Each row has a name. Each piece below is followed by the name of the row it came from, unless a question asks for something else. Each question is about the rows just above it.

K47: [-31.7   0.3   6.5   0.6 -33.5  11.1 -12.7 -15.5 -31.7 -26.6  11.9 -53.2
  10.9  -6.7  91.0  10.1 -33.5  21.2]
K818: [-29.5  18.1  43.5   7.7 -17.9 -22.7 -28.0   0.7 -29.5  -8.9  12.6 -85.0
  30.3  10.2  91.0 -17.6 -17.9 -29.4]
K64: [  1.1  16.8   2.0   0.4 -60.4   8.0 -29.5 -19.0   1.1 -20.1  55.3 -34.5
   2.8 -13.1  91.0  47.0 -60.4   9.8]
K511: [-17.3  11.4  16.8 -13.6 -26.6 -53.2 -33.5  11.9 -31.7  91.0 -15.5  11.1
  -6.7  -9.7  10.9   0.8 -27.1  -8.7]
K805: [-17.3  11.4  16.8 -13.6 -27.1 -16.4 -27.9   0.7 -17.3 -32.3  65.5 -65.9
  15.3   5.5  91.0   9.8 -24.0  14.2]
K946: [ 11.9 -26.6   6.5 -15.5   0.6   0.3 -12.7  11.1 -53.2  -6.7 -33.5  91.1
 -31.7  21.2 -33.5  10.9 -31.7  10.1]
K332: [ -6.4  -1.1  21.0  12.7 -57.5   4.6   0.5 -17.0  -6.4 -20.0  55.3 -34.5
  -5.4  -3.0  91.0  32.9 -57.5   1.7]
K843: [-16.1  25.7  14.2  19.9  21.7 -33.7  14.7 -10.5 -16.1 -34.0  44.0 -78.2
  28.9  -9.8  91.0  18.3  21.7 -31.1]
Go on from [-20.0  55.3 -34.5] to the end of its row.
[ -5.4  -3.0  91.0  32.9 -57.5   1.7]
[-53.2 -33.5 -33.5 -31.7 -31.7 -26.6 -15.5 -12.7  -6.7   0.3   0.6   6.5
  10.1  10.9  11.1  11.9  21.2  91.0] is which row reordered?
K47
Print row K843.
[-16.1  25.7  14.2  19.9  21.7 -33.7  14.7 -10.5 -16.1 -34.0  44.0 -78.2
  28.9  -9.8  91.0  18.3  21.7 -31.1]
Put [-85.0 -29.5 -29.5 -29.4 -28.0 -22.7 -17.9 -17.9 -17.6  -8.9   0.7   7.7
  10.2  12.6  18.1  30.3  43.5  91.0] back in order: which row is it?
K818
The rest of the row after [-27.9   0.7]:
[-17.3 -32.3  65.5 -65.9  15.3   5.5  91.0   9.8 -24.0  14.2]
Where do [  0.6   0.3 -12.7  11.1 -53.2  -6.7 -33.5  91.1 -31.7  21.2 -33.5] appear?
K946

K195: [ 28.8  12.8  -6.5  75.3 -86.4  26.9  -6.5  78.8 -28.3  64.5]
K418: [  3.9  -9.3  91.1 -44.8  21.0 -22.2  18.6  40.3  81.8   3.6]
K28: [  0.1 -73.9  53.6 -21.1 -17.1 -40.1  31.7  44.7  17.2   7.5]
K468: [ 73.2   1.3  18.2 -21.0  32.0  15.0 -57.6 -31.4   1.2  -4.3]
K240: [ -8.4   9.9  -2.7  15.3  32.0  15.0 -57.5 -31.4  29.6 -26.2]
[-86.4  26.9  -6.5  78.8] is in which row?
K195
Print row K418.
[  3.9  -9.3  91.1 -44.8  21.0 -22.2  18.6  40.3  81.8   3.6]
After [ 32.0  15.0 -57.6 -31.4], its row goes on with
[ 1.2 -4.3]

